Moves between states:
pg: ω>dh, τ>., σ>gd, ξ>gz, ψ>zr
fh: ω>., τ>qc, σ>ld, ξ>br, ψ>zp
fr: ω>zm, τ>ph, σ>fp, ξ>., ψ>ls
cr: ω>zn, τ>ms, σ>sj, ξ>., ψ>rd
dj: ω>br, τ>cn, σ>qt, ξ>., ψ>gr
lf: ω>., τ>cd, σ>cm, ξ>dt, ψ>mr
cj: ω>mr, τ>dt, σ>mz, ξ>cg, ψ>qd
bz: ω>., τ>., σ>qc, ξ>nc, ψ>mj
hp: ω>., τ>sc, σ>mr, ξ>mh, ψ>pj
lb: ω>sb, τ>ds, σ>jb, ξ>., ψ>.
zd: ω>., τ>zh, σ>sm, ξ>rl, ψ>.
ff: ω>tl, τ>ql, σ>rd, ξ>., ψ>hs
qd: ω>rg, τ>cj, σ>zm, ξ>dz, ψ>gn
zh: ω>., τ>pz, σ>pj, ξ>pp, ψ>zd
sm: ω>., τ>pj, σ>cl, ξ>mc, ψ>.
mg: ω>., τ>ng, σ>sc, ξ>jf, ψ>pz
bt: ω>., τ>qr, σ>qq, ξ>rr, ψ>zs
bf: ω>., τ>qq, σ>zd, ξ>sb, ψ>.
tz: ω>hh, τ>fl, σ>qb, ξ>ml, ψ>tp
hr: ω>qc, τ>., σ>qf, ξ>cn, ψ>br
md: ω>zs, τ>rr, σ>sb, ξ>zj, ψ>.
cd: ω>., τ>zt, σ>mj, ξ>zn, ψ>lf
rr: ω>bt, τ>pq, σ>tp, ξ>fp, ψ>md
zn: ω>cd, τ>hd, σ>bq, ξ>cr, ψ>dt
dn: ω>zr, τ>gz, σ>ql, ξ>., ψ>jr
fj: ω>hq, τ>gd, σ>zn, ξ>ql, ψ>tl
pz: ω>., τ>mg, σ>hp, ξ>qb, ψ>zh
pb: ω>., τ>., σ>zt, ξ>gd, ψ>hq
jb: ω>rl, τ>cz, σ>lp, ξ>., ψ>.
ml: ω>tz, τ>fz, σ>rp, ξ>., ψ>ds
jj: ω>pq, τ>gr, σ>ml, ξ>., ψ>fp
cl: ω>., τ>rg, σ>mn, ξ>gn, ψ>.
gr: ω>bn, τ>dj, σ>fz, ξ>., ψ>jj
qq: ω>., τ>hh, σ>zh, ξ>tp, ψ>bf
sz: ω>ld, τ>qf, σ>zr, ξ>qt, ψ>fl
fl: ω>bm, τ>sz, σ>jf, ξ>fz, ψ>tz
mj: ω>., τ>bz, σ>fh, ξ>bq, ψ>cm
fz: ω>fl, τ>qt, σ>jr, ξ>., ψ>ml
cz: ω>pp, τ>rp, σ>hg, ξ>., ψ>jb
dh: ω>., τ>., σ>pb, ξ>pg, ψ>ng
zt: ω>., τ>., σ>bz, ξ>hd, ψ>cd
ls: ω>pm, τ>fr, σ>zj, ξ>., ψ>.
pq: ω>qr, τ>bn, σ>tz, ξ>jj, ψ>rr
sc: ω>., τ>hq, σ>lf, ξ>tl, ψ>hp
nq: ω>., τ>zg, σ>bt, ξ>zm, ψ>mn
qf: ω>tj, τ>., σ>pg, ξ>dl, ψ>sz
qr: ω>., τ>zp, σ>hh, ξ>pq, ψ>bt
hg: ω>cq, τ>hs, σ>dz, ξ>., ψ>lp
gn: ω>cl, τ>qd, σ>pm, ξ>zf, ψ>.
zm: ω>nq, τ>mz, σ>rr, ξ>fr, ψ>pm
rp: ω>qb, τ>jr, σ>hs, ξ>., ψ>cz
tj: ω>., τ>., σ>dh, ξ>qf, ψ>ld
gz: ω>pg, τ>., σ>gh, ξ>., ψ>dn
cn: ω>hr, τ>., σ>dl, ξ>., ψ>dj
dl: ω>qf, τ>., σ>gz, ξ>., ψ>qt
ng: ω>., τ>dh, σ>hq, ξ>zr, ψ>mg
cq: ω>pj, τ>mh, σ>qd, ξ>hg, ψ>mc
mc: ω>sm, τ>cq, σ>gn, ξ>lp, ψ>.
hq: ω>., τ>pb, σ>cd, ξ>fj, ψ>sc
mh: ω>hp, τ>tl, σ>cj, ξ>hs, ψ>cq
qc: ω>., τ>., σ>tj, ξ>hr, ψ>fh
jf: ω>mg, τ>zr, σ>tl, ξ>jr, ψ>qb
gh: ω>gd, τ>., σ>ms, ξ>., ψ>ql
sj: ω>bq, τ>hf, σ>dj, ξ>., ψ>rj
gd: ω>pb, τ>., σ>hd, ξ>gh, ψ>fj
zr: ω>ng, τ>pg, σ>fj, ξ>dn, ψ>jf
bn: ω>zp, τ>br, σ>fl, ξ>gr, ψ>pq
mr: ω>., τ>lf, σ>zg, ξ>cj, ψ>rg
lp: ω>mc, τ>hg, σ>zf, ξ>., ψ>.
dz: ω>qd, τ>cg, σ>fr, ξ>., ψ>zf
pm: ω>mn, τ>zm, σ>md, ξ>ls, ψ>.
br: ω>fh, τ>hr, σ>sz, ξ>dj, ψ>bn
hd: ω>zt, τ>., σ>nc, ξ>ms, ψ>zn
ms: ω>hd, τ>., σ>hf, ξ>., ψ>cr
rj: ω>bg, τ>sj, σ>gr, ξ>., ψ>ph
ph: ω>mz, τ>rj, σ>jj, ξ>., ψ>fr
mz: ω>zg, τ>bg, σ>pq, ξ>ph, ψ>zm
ql: ω>fj, τ>gh, σ>cr, ξ>., ψ>ff
ld: ω>., τ>tj, σ>ng, ξ>sz, ψ>bm
qb: ω>pz, τ>jf, σ>mh, ξ>rp, ψ>pp
hf: ω>nc, τ>., σ>cn, ξ>., ψ>sj
zg: ω>., τ>cm, σ>qr, ξ>mz, ψ>nq
cm: ω>., τ>mj, σ>zp, ξ>bg, ψ>zg
pj: ω>., τ>hp, σ>rg, ξ>cq, ψ>sm
jr: ω>jf, τ>dn, σ>ff, ξ>., ψ>rp
zj: ω>md, τ>fp, σ>lb, ξ>., ψ>.
ds: ω>tp, τ>ml, σ>cz, ξ>., ψ>lb
qt: ω>sz, τ>dl, σ>dn, ξ>., ψ>fz
sb: ω>bf, τ>tp, σ>rl, ξ>lb, ψ>.
pp: ω>zh, τ>qb, σ>cq, ξ>cz, ψ>rl
bm: ω>., τ>ld, σ>mg, ξ>fl, ψ>hh
hh: ω>., τ>bm, σ>pz, ξ>tz, ψ>qq
rl: ω>zd, τ>pp, σ>mc, ξ>jb, ψ>.
rd: ω>dt, τ>cr, σ>rj, ξ>., ψ>cg
rg: ω>., τ>mr, σ>nq, ξ>qd, ψ>cl
bg: ω>cm, τ>bq, σ>bn, ξ>rj, ψ>mz
cg: ω>cj, τ>rd, σ>ph, ξ>., ψ>dz
zf: ω>gn, τ>dz, σ>ls, ξ>., ψ>.
nc: ω>bz, τ>., σ>hr, ξ>hf, ψ>bq
fp: ω>rr, τ>jj, σ>ds, ξ>., ψ>zj
hs: ω>mh, τ>ff, σ>cg, ξ>., ψ>hg
zs: ω>., τ>bt, σ>bf, ξ>md, ψ>.
bq: ω>mj, τ>nc, σ>br, ξ>sj, ψ>bg
zp: ω>., τ>fh, σ>bm, ξ>bn, ψ>qr
mn: ω>., τ>nq, σ>zs, ξ>pm, ψ>.
tl: ω>sc, τ>fj, σ>dt, ξ>ff, ψ>mh
tp: ω>qq, τ>tz, σ>pp, ξ>ds, ψ>sb
dt: ω>lf, τ>zn, σ>bg, ξ>rd, ψ>cj

In the rows, zero is written as 46.

The rows follow the links: the fewer symbols apart two states are, the more alike their rows tend to be.

Each row is also shifted at random along 7 hidden directions that mean nothing.

Some states, each with a row of numbers:
hd [ 26  40  49  43  35  52  44  44  44  40  54  55  54  41  49  48  32  48  46  33  56  46  52  56  46  44  43  42  36  44  64  50  40  41  42  34  38  51  54  55  41]
mn [ 54  44  58  55  48  34  45  43  39  46  45  34  59  52  56  50  51  53  46  63  44  50  35  49  38  54  34  32  57  32  30  33  49  57  45  49  55  53  44  47  59]
mc [ 39  44  62  42  56  50  47  46  48  35  44  48  49  55  53  49  48  47  56  30  49  41  33  48  41  42  47  50  44  48  56  49  39  48  55  45  63  45  51  47  54]
dl [ 59  53  50  43  47  55  53  45  48  48  46  50  42  35  40  40  40  48  38  30  44  49  49  54  42  55  46  47  41  56  52  42  43  44  45  41  50  57  41  45  51]
cn [ 52  55  50  42  46  48  47  40  52  56  45  40  42  39  37  37  41  49  42  45  40  57  53  48  43  58  42  46  47  52  42  30  42  41  44  46  46  57  46  45  47]
gz [ 51  50  52  35  49  51  45  48  56  53  46  48  45  39  31  46  36  37  51  39  45  47  49  43  44  43  46  47  44  52  49  38  43  41  51  42  43  53  53  47  43]
qr [ 21  50  39  59  41  46  60  45  33  44  55  56  48  42  56  39  56  50  34  49  51  43  46  47  45  44  56  48  44  40  46  53  47  51  39  47  55  34  40  41  42]
cz [ 57  54  38  43  57  51  62  36  54  42  50  43  24  56  42  39  46  46  30  51  49  45  42  40  51  55  33  59  49  53  46  41  47  45  57  48  52  49  20  47  53]
dh [ 56  46  54  43  40  44  49  49  39  52  48  62  52  33  49  41  47  33  46  47  45  43  43  50  43  31  48  48  45  46  46  52  41  40  49  36  45  45  42  48  50]
zg [ 32  42  49  47  40  29  42  41  45  59  52  40  53  50  50  46  53  38  54  72  39  54  44  41  44  42  43  47  51  39  31  36  47  39  42  50  43  44  48  44  38]
pj [ 63  44  55  43  47  34  46  41  47  49  47  52  48  53  57  41  59  35  53  63  43  49  32  43  42  34  43  57  52  43  39  46  40  35  56  45  52  39  39  47  49]
dj [ 39  49  48  46  41  53  47  47  48  54  59  48  55  40  36  46  41  48  43  36  43  54  55  53  44  54  43  48  39  54  48  39  43  34  41  54  39  58  51  56  41]
tj [ 47  46  42  51  37  43  44  44  42  64  39  44  53  33  43  50  48  39  45  61  35  39  47  41  50  43  39  36  50  42  37  43  51  50  43  42  32  53  44  52  47]
ng [ 57  47  60  44  47  44  49  49  37  48  37  46  53  34  52  48  45  38  51  40  37  39  43  46  49  35  53  37  48  39  44  48  41  57  44  36  57  48  54  38  45]
pz [ 27  45  49  47  49  43  51  44  43  54  42  40  49  46  47  57  50  33  54  58  35  35  42  31  54  34  47  41  48  38  40  46  49  58  48  45  52  44  53  42  37]
ds [ 53  48  41  51  54  52  50  40  50  51  51  35  48  51  38  58  48  48  42  49  40  44  42  43  49  60  26  45  44  56  38  37  54  42  49  62  38  63  40  61  53]
mg [ 38  40  52  49  46  50  41  54  33  40  32  46  54  38  52  62  46  41  52  29  37  30  44  44  59  33  53  37  40  43  47  68  46  59  40  43  42  46  60  43  40]
mh [ 58  42  50  44  50  45  43  49  50  41  51  47  54  59  49  57  47  41  54  52  52  41  41  43  46  35  39  47  47  38  51  46  46  50  55  49  44  39  50  56  42]
qt [ 76  55  56  39  52  51  54  44  48  48  44  43  39  38  40  38  41  49  42  30  39  52  47  51  43  56  49  47  46  56  46  36  40  46  44  45  60  57  46  36  50]
hs [ 65  48  39  44  50  51  49  47  57  41  53  44  43  58  40  51  41  47  43  53  59  48  47  42  44  48  36  46  49  40  52  36  51  53  56  50  43  43  42  57  48]
cd [ 40  41  64  42  37  40  48  38  36  46  53  50  61  42  60  47  43  43  52  41  45  49  43  52  44  38  49  42  41  39  51  44  34  42  40  36  56  50  58  44  39]
pb [ 51  39  56  47  37  48  35  47  38  42  34  49  60  36  55  55  42  46  51  36  43  37  46  56  52  35  39  36  44  42  52  57  40  51  43  37  34  52  55  56  47]
bf [ 44  48  43  61  50  46  55  45  36  46  41  43  47  47  54  51  54  50  39  51  43  36  36  43  46  50  45  37  52  39  40  48  53  62  47  47  55  47  38  44  60]
zd [ 30  47  46  53  50  52  60  41  35  35  43  54  37  45  60  43  51  45  34  38  47  34  35  48  52  43  44  53  46  48  49  63  43  51  49  41  55  44  28  45  56]
ml [ 53  53  39  51  56  53  52  48  54  49  41  31  39  52  32  55  42  52  47  45  42  43  50  35  48  59  45  35  48  47  43  33  56  64  47  54  52  53  50  42  46]
fl [ 59  48  51  45  49  44  46  58  48  63  46  49  53  36  35  49  49  34  63  44  34  43  47  39  41  41  68  42  44  49  39  40  49  51  44  50  57  46  65  33  37]
dt [ 52  37  48  45  39  44  41  48  44  38  58  50  54  53  52  50  39  50  51  42  59  50  49  49  41  41  50  44  39  36  59  46  46  44  41  42  44  37  59  47  36]
tl [ 54  50  55  38  45  48  61  35  47  43  54  46  45  53  54  47  40  43  42  49  52  46  44  44  52  43  32  49  47  38  56  34  36  52  50  39  54  49  44  53  38]
qq [ 32  48  53  46  49  45  55  35  36  48  37  46  37  42  61  40  57  43  46  36  25  39  34  45  56  46  49  60  42  62  39  62  36  34  44  48  54  51  37  36  48]
hf [ 33  44  45  37  43  49  37  56  52  47  53  54  49  42  36  42  37  47  53  35  54  56  55  52  35  46  59  49  40  50  55  44  46  38  45  43  42  43  57  43  40]

In each set, the symbols that take the first to the second take the third to the fourth, perhaps in another order. Give the fourth.
Answers are names.
A [ 46  40  47  49  48  42  47  39  45  35  56  43  47  62  57  48  48  52  46  48  57  48  37  47  43  48  39  51  44  43  50  47  45  41  49  48  52  42  42  50  49]
B [ 43  41  52  45  52  43  41  40  48  35  46  43  46  61  55  46  48  54  52  43  52  47  33  48  43  49  41  50  45  46  50  47  41  42  51  46  53  48  43  46  56]
C [ 26  48  35  55  44  44  48  44  45  50  54  50  44  49  46  40  60  46  39  54  43  49  43  47  44  52  45  60  43  56  38  52  50  27  45  61  39  44  34  53  48]
D md

A [ 30  42  57  53  53  51  51  49  33  35  42  49  53  44  57  56  50  47  48  26  42  32  34  50  50  39  49  41  40  46  49  62  43  54  46  44  57  49  50  46  54]
B [ 28  43  66  39  50  43  52  34  43  45  44  47  48  51  63  48  53  37  56  38  35  40  32  45  53  38  43  55  42  52  48  50  32  38  51  45  60  50  49  42  42]
C [ 41  49  50  35  41  48  50  35  52  50  46  48  40  44  46  42  37  37  47  49  44  44  49  44  56  40  36  50  44  47  57  43  37  41  50  36  39  51  47  51  35]
D hd

A [ 16  41  51  45  51  40  43  51  47  41  52  41  49  56  49  47  48  50  55  46  47  52  45  44  38  50  56  46  47  44  43  40  49  45  43  53  59  40  57  35  42]
B [ 42  48  42  50  44  34  42  49  44  59  41  46  47  44  47  38  59  41  51  63  37  48  45  38  45  39  61  49  52  42  33  48  49  45  42  48  50  35  48  35  42]
C [ 60  46  41  49  52  45  44  63  48  47  54  66  48  44  42  40  60  41  52  46  55  44  34  49  26  39  69  56  46  51  44  56  53  40  56  52  58  32  39  39  63]
D zh

A [ 57  49  47  50  42  43  44  51  42  53  50  46  54  38  42  39  54  48  43  48  40  56  53  51  41  50  52  48  45  48  36  44  46  39  37  54  46  45  49  45  42]
B [ 64  45  48  39  56  51  46  57  53  36  58  60  42  51  40  41  50  39  49  33  56  47  38  50  35  37  61  64  40  58  51  55  47  31  58  51  55  37  41  44  53]
C [ 61  41  55  58  43  45  45  51  37  42  41  40  68  48  54  69  41  49  51  50  51  35  44  46  49  37  37  20  51  21  47  43  52  77  43  42  47  46  62  57  44]
D zm

A [ 24  46  35  48  51  53  57  47  46  43  52  47  37  48  42  54  45  33  43  47  46  33  45  33  57  36  44  53  41  49  48  56  54  49  54  48  42  40  40  48  37]
B [ 53  42  45  45  43  47  50  30  45  40  50  41  45  57  58  55  47  44  38  54  45  42  41  46  61  45  14  57  43  51  47  50  42  33  53  52  28  56  31  68  44]
C [ 64  53  55  40  56  50  59  35  41  43  25  29  30  43  46  48  40  42  39  38  29  37  47  36  67  46  37  39  50  48  42  45  40  63  46  39  56  56  40  34  41]
D tl

A [ 74  40  57  41  40  31  28  45  39  47  29  37  51  41  55  41  52  46  52  52  29  54  46  51  49  43  49  48  52  48  28  53  40  39  36  46  41  46  49  36  44]
B [ 11  47  37  38  38  39  46  34  48  53  47  36  33  48  46  38  42  44  42  61  37  56  59  40  57  54  39  55  45  51  39  39  44  33  37  47  32  48  44  40  27]
C [ 27  49  50  54  47  46  52  48  40  48  53  45  53  45  47  44  53  53  44  39  40  50  46  49  44  51  54  49  41  50  42  44  45  42  37  57  56  46  52  43  41]
D jj

A [ 57  48  49  35  53  45  47  38  60  50  55  45  41  60  42  44  49  38  52  57  47  52  39  42  44  46  33  60  46  53  46  35  43  29  59  52  45  50  39  54  46]
B [ 49  37  44  55  47  42  31  61  42  31  50  44  57  54  49  55  52  59  47  42  58  50  46  57  36  49  50  42  47  43  41  53  55  48  40  57  41  38  49  48  53]
C [  9  53  45  42  51  50  62  38  51  42  58  37  35  56  43  44  36  54  42  43  51  55  54  41  46  63  44  48  43  47  53  27  44  50  43  50  59  49  49  38  35]
D tz

A [ 35  46  37  34  40  46  34  48  57  54  48  48  40  42  33  39  39  43  49  50  47  56  57  47  43  49  48  53  44  54  48  44  45  29  45  44  29  46  50  44  38]
B [ 49  49  54  37  43  54  51  38  44  38  39  49  41  41  54  42  37  46  43  31  47  41  50  50  57  41  43  49  42  48  62  51  33  48  47  34  48  49  46  48  41]
C [ 47  46  39  41  41  49  40  57  49  52  46  61  45  32  34  44  39  33  49  45  52  40  52  45  45  32  56  48  43  46  53  56  49  45  52  36  34  42  47  49  45]
D fh

A [ 42  40  39  56  43  35  35  46  41  48  35  29  52  53  52  57  51  51  47  68  41  44  47  40  51  50  36  31  57  33  31  44  56  59  40  51  35  45  44  49  48]
B [ 25  45  36  66  40  45  51  47  35  47  56  53  54  46  54  47  56  52  33  58  54  41  39  49  42  48  39  43  47  39  40  52  53  47  44  52  40  43  31  60  55]
C [ 33  42  47  52  51  50  46  49  45  53  49  47  52  46  45  57  55  41  54  38  34  37  37  45  45  46  50  51  38  59  41  53  52  38  47  59  48  53  51  49  48]
D rl

A [ 34  44  49  37  42  49  37  46  50  47  45  44  46  41  37  44  37  48  50  34  43  55  55  54  44  52  45  46  40  55  51  44  42  35  40  45  35  55  56  46  40]
B [ 20  56  38  48  47  52  66  40  45  57  41  42  33  38  41  46  43  41  44  43  32  36  54  32  58  51  56  44  43  51  47  43  49  59  41  46  56  50  50  30  33]
C [ 30  38  31  37  49  53  29  56  57  35  44  48  39  56  37  50  41  48  60  33  55  44  55  39  50  41  64  54  37  52  61  62  50  38  46  50  34  33  61  40  33]
D md

A [ 44  44  58  46  54  46  50  43  47  57  47  39  53  46  45  55  58  38  58  45  26  43  33  43  43  49  43  50  42  61  36  42  46  33  49  60  53  60  51  46  50]
B [ 58  46  50  53  41  46  56  44  33  33  46  53  50  46  63  47  47  50  36  45  56  37  44  52  51  39  43  42  48  31  53  53  43  63  44  36  54  38  39  49  47]
C [ 52  43  37  35  51  40  31  43  64  49  43  37  35  62  36  43  46  43  58  58  43  55  46  37  46  47  43  56  48  54  44  43  49  30  54  52  36  44  46  44  42]
D bn

A [ 44  53  43  50  38  46  54  38  35  45  35  51  35  31  55  27  50  52  26  46  42  47  52  51  55  51  48  48  51  47  44  53  39  48  38  35  47  45  29  39  51]
B [ 42  51  55  33  48  52  52  36  55  48  47  47  39  46  42  41  36  44  47  38  47  52  49  47  48  48  38  52  42  52  58  35  34  39  51  38  49  55  47  48  43]
C [ 64  44  55  54  45  41  52  38  33  53  41  39  51  39  58  49  57  45  41  50  27  41  36  48  53  49  36  46  46  52  31  51  44  41  40  51  47  58  38  48  52]
D cg

A [ 53  40  45  64  46  42  42  60  33  29  42  46  60  49  58  57  49  62  41  44  61  39  44  54  38  46  54  25  54  26  42  53  55  75  38  48  55  33  51  44  54]
B [ 43  45  49  39  53  47  44  40  51  37  40  46  39  59  53  48  51  43  53  40  42  41  38  42  55  41  42  57  44  52  52  54  39  40  55  46  52  43  44  45  47]
C [ 49  41  30  51  42  39  36  59  44  36  50  48  44  53  48  41  50  55  42  54  60  53  55  49  40  45  59  50  50  39  40  50  55  48  39  52  42  25  43  39  41]
D hs

A [ 57  52  29  53  44  49  53  50  45  57  40  46  34  37  37  45  48  43  40  56  40  39  53  34  52  48  55  41  51  47  40  48  58  58  44  48  44  41  41  37  43]
B [ 43  53  44  45  46  59  58  38  45  46  46  42  38  38  40  44  37  51  33  29  39  45  53  50  55  61  36  48  37  59  51  45  43  45  43  46  42  62  40  50  45]
C [ 33  49  39  54  48  50  59  57  44  50  63  61  48  41  42  47  52  39  48  41  49  38  43  43  38  40  66  52  37  51  47  52  54  45  48  54  59  36  51  43  42]
D fz

A [ 40  50  35  54  45  56  45  43  46  46  43  32  44  44  37  51  40  57  36  40  42  48  61  46  55  64  34  41  42  52  44  44  51  49  37  56  31  57  46  54  42]
B [ 65  50  52  44  61  55  51  48  49  34  45  41  39  53  42  49  44  49  42  31  49  42  40  46  45  51  44  49  45  52  48  46  47  51  52  51  57  49  40  44  54]
C [ 56  48  53  42  42  49  52  42  45  43  56  42  48  45  45  42  38  54  34  39  50  60  52  58  40  61  33  49  46  50  47  32  42  38  41  48  45  57  43  51  47]
D ml

A [ 45  49  42  42  46  51  39  53  49  39  37  41  40  42  39  42  34  59  42  34  53  50  58  52  46  57  51  36  48  44  54  44  48  59  39  41  44  46  51  40  47]
B [ 52  46  60  48  41  48  58  46  33  44  50  61  54  31  56  44  43  41  38  35  49  40  41  57  45  37  45  46  41  45  50  55  38  46  45  35  53  51  40  50  50]
C [ 30  47  32  39  47  49  45  40  60  50  50  37  35  57  35  49  34  45  49  56  53  51  56  34  51  51  40  44  46  41  53  32  51  48  47  45  37  45  53  45  31]
D bm

A [ 50  53  47  52  42  44  49  45  42  56  47  42  48  39  44  39  51  51  39  51  38  55  53  47  45  54  50  46  47  48  36  40  43  44  37  53  48  47  47  42  41]
B [ 38  47  45  52  46  55  47  38  44  45  54  37  51  46  43  52  46  55  36  34  39  51  51  55  52  63  26  53  35  63  43  47  46  27  39  64  32  65  41  64  44]
C [ 42  45  45  50  42  38  58  36  38  39  53  51  42  52  63  38  52  46  37  57  55  48  40  45  47  42  47  51  49  35  48  45  42  49  44  39  58  35  37  39  44]
D qd

A [ 45  44  38  50  35  41  46  44  39  46  46  50  47  44  54  44  43  47  43  60  55  45  52  44  50  39  48  37  50  29  51  48  48  55  41  34  39  38  46  45  40]
B [ 54  44  44  46  33  38  36  36  38  51  27  32  44  37  52  43  45  50  39  57  32  50  53  51  57  52  28  38  55  45  34  47  44  45  36  40  25  56  36  49  49]
C [ 57  51  56  36  47  49  52  48  48  53  43  48  44  36  37  44  39  33  50  42  40  43  48  41  49  36  51  46  46  47  47  43  43  49  50  37  51  48  51  39  39]
D gd

